Here is a tiny trained network, its code and every weight. The questions are about switching its units off for an input and a target symbol, where a switched-off unit gives its printed mean instead of its output.

import numpy as np


def w(rows, s, z=0):
    codes = np.array(rows[::2]) - 128.0
    scale = np.full(codes.shape[1], s)
    scale[-1] = z or s
    return codes * scale


def f(y):
    return np.maximum(y, 0)


def softmax(a):
    e = np.exp(a - a.max(-1, keepdims=True))
    return e / e.sum(-1, keepdims=True)


def log_softmax(a):
    a = a - a.max(-1, keepdims=True)
    return a - np.log(np.exp(a).sum(-1, keepdims=True))


def net(x, mask):
    ids = ['αβθλπτω'.index(c) for c in x.split()]
    T = len(ids)
    res = E[ids] + P[:T]
    r = res
    for j in range(3):
        rows = slice(4 * j, 4 * j + 4)
        q, k, v = (r @ M[0][rows].T for M in (Q, K, V))
        z = softmax(np.where(np.tri(T) > 0, q @ k.T / 4**0.5, -1e9)) @ v
        o = O[0][rows]
        res = res + np.where(mask[j], z, o[:, -1]) @ o[:, :-1]
    y = f(res @ A[0][:, :-1].T + A[0][:, -1])
    res = res + np.where(mask[3:19], y, B[0][:, -1]) @ B[0][:, :-1]
    return log_softmax(res[-1] @ U[:, :-1].T + U[:, -1])


Q, K, V, O, A, B = {}, {}, {}, {}, {}, {}
E = w([
[161,60,174],'α',
[83,89,136],'β',
[147,40,160],'θ',
[192,251,178],'λ',
[128,122,94],'π',
[198,166,126],'τ',
[78,29,77],'ω',
],0.017)
P = w([
[67,183,237],'0',
[53,173,120],'1',
[82,161,103],'2',
[115,146,82],'3',
[149,130,65],'4',
[181,117,41],'5',
[211,112,30],'6',
[240,96,2],'7',
],0.0078)
Q[0] = w([
[173,115,165],'h1',
[156,126,160],'h1',
[91,142,107],'h1',
[47,173,110],'h1',
[176,121,185],'h2',
[175,121,159],'h2',
[169,126,123],'h2',
[168,75,129],'h2',
[204,37,5],'h3',
[154,193,145],'h3',
[88,124,141],'h3',
[123,196,178],'h3',
],0.019)
K[0] = w([
[152,169,93],'h1',
[150,174,97],'h1',
[102,103,161],'h1',
[77,126,187],'h1',
[184,149,81],'h2',
[177,124,94],'h2',
[164,94,121],'h2',
[144,91,40],'h2',
[221,76,6],'h3',
[153,221,138],'h3',
[65,100,172],'h3',
[121,202,168],'h3',
],0.017)
V[0] = w([
[28,119,197],'h1',
[79,73,106],'h1',
[191,104,52],'h1',
[109,102,112],'h1',
[171,113,70],'h2',
[175,206,114],'h2',
[124,56,101],'h2',
[115,160,161],'h2',
[2,128,107],'h3',
[154,114,156],'h3',
[16,112,131],'h3',
[111,92,178],'h3',
],0.0097)
O[0] = w([
[175,130,254,60],'h1',
[234,164,137,1],'h1',
[140,145,18,116],'h1',
[180,149,121,68],'h1',
[208,137,175,142],'h2',
[164,239,11,93],'h2',
[149,68,229,169],'h2',
[88,161,58,109],'h2',
[209,62,32,11],'h3',
[91,164,132,163],'h3',
[176,101,31,37],'h3',
[83,189,83,140],'h3',
],0.0081,0.0027)
A[0] = w([
[66,68,84,2],'n1',
[84,93,70,70],'n2',
[130,190,83,105],'n3',
[69,180,185,74],'n4',
[93,190,134,57],'n5',
[90,127,121,133],'n6',
[115,223,179,193],'n7',
[100,156,133,52],'n8',
[110,90,52,205],'n9',
[209,182,163,33],'n10',
[176,223,142,86],'n11',
[154,95,124,60],'n12',
[73,180,170,139],'n13',
[149,209,247,22],'n14',
[122,116,42,100],'n15',
[64,124,168,176],'n16',
],0.013,0.0065)
B[0] = w([
[200,74,20,154],'n1',
[50,129,106,147],'n2',
[125,39,193,201],'n3',
[110,35,84,212],'n4',
[171,153,235,201],'n5',
[105,157,91,158],'n6',
[53,195,5,248],'n7',
[130,155,213,159],'n8',
[87,242,171,188],'n9',
[25,115,133,134],'n10',
[221,173,109,200],'n11',
[98,49,102,157],'n12',
[172,60,73,222],'n13',
[65,114,235,195],'n14',
[152,35,155,154],'n15',
[198,224,161,215],'n16',
],0.018,0.012)
U = w([
[249,109,32,138],'α',
[156,108,196,2],'β',
[162,107,126,208],'θ',
[32,88,119,84],'λ',
[48,170,51,232],'π',
[88,95,112,85],'τ',
[107,1,55,121],'ω',
],0.0082,0.0042)

Each question gives the input, a string of symbols that net reads in full, and the target symbol t.
The units are the heads (4 rows each of Q, K, V and O) and the neurons (one row each of A and B). Each row of codes is followed by its name. A weight is (code - 128) times the scale printed after its matrix; where a second scale follows, it is the last column's (O, A, B and U).
mask holds one flag per unit, heads first, then neurons. A switched-off unit (its flag False) gives its mean, the last column of its rows in O or B, instead of its output. The means were averaged over made-up inputs and are rounded, as every weight is.
A unit's drop is (log p(t) with every unit on - log p(t) with that unit switched off) / (log p(t) with every unit on - log p(t) with every unit switched off).
The circuit of an input: a set's keep is (log p(t) with only the set's units on - log p(t) with every unit switched off) / (log p(t) with every unit on - log p(t) with every unit switched off). Starting from the 12 units with the biggest drops (on a tie, the unit counted first), units are removed one at a time, each time the one whose removal leaves the highest keep (on an exact tie, the one counted first), for as long as the keep stays at least 0.8.
units of the circuit, in order: the units of the circuit, biggest drop first
unit that matters most: the unit with the biggest drop
top k neurons: the k neurons with the biggest drops, biggest first
which heads matter: for each layer, one digit per head in row order, 1 if its drop is at least 0.15 and else 0, layers parted by /
input π ω ω θ τ, target π: units of the circuit, in order => [h3 n7]
input λ α τ π, target λ: top 4 neurons => [n7 n16 n11 n15]
input β θ θ λ θ, target α: which heads matter => 110
input ω ω π, target ω: which heads matter => 011
input τ θ α λ β α θ α, target β: units of the circuit, in order => [h2 h3]
input ω θ θ ω θ θ, target ω: unit that matters most => h2
input θ α π, target θ: which heads matter => 111
input θ ω α π τ, target π: which heads matter => 001
input α θ ω θ, target ω: top 4 neurons => [n12 n16 n5 n11]
input θ α θ θ θ λ θ, target α: units of the circuit, in order => [h1 n1 n16 h3]
input α α λ θ β λ, target α: which heads matter => 111
input α τ θ, target π: which heads matter => 000
input ω θ β, target ω: which heads matter => 111
input β π π, target β: units of the circuit, in order => [h1 n7 h3]
input α ω π β β, target ω: top 4 neurons => [n16 n12 n5 n7]
input β ω α, target ω: unit that matters most => h3
input λ β τ θ α, target π: which heads matter => 100
input ω π π θ ω α α, target ω: which heads matter => 011
input τ β β θ α θ λ α, target α: units of the circuit, in order => [h1 n16 h3 n1]
input λ θ τ ω β α θ, target β: top 3 neurons => [n7 n13 n4]
input θ θ τ θ β, target θ: top 3 neurons => [n7 n5 n14]
input β θ θ α α, target β: units of the circuit, in order => [n7]
input ω α π, target ω: top 4 neurons => [n16 n5 n9 n11]
input π τ θ α, target π: units of the circuit, in order => [n3 n13]
input λ λ τ λ θ π τ θ, target π: which heads matter => 101
input α θ β, target α: units of the circuit, in order => [h3 n14]
input λ λ α λ λ τ π π, target λ: top 2 neurons => [n7 n9]
input θ θ β, target θ: unit that matters most => h1
input τ λ ω β λ, target α: top 2 neurons => [n11 n7]
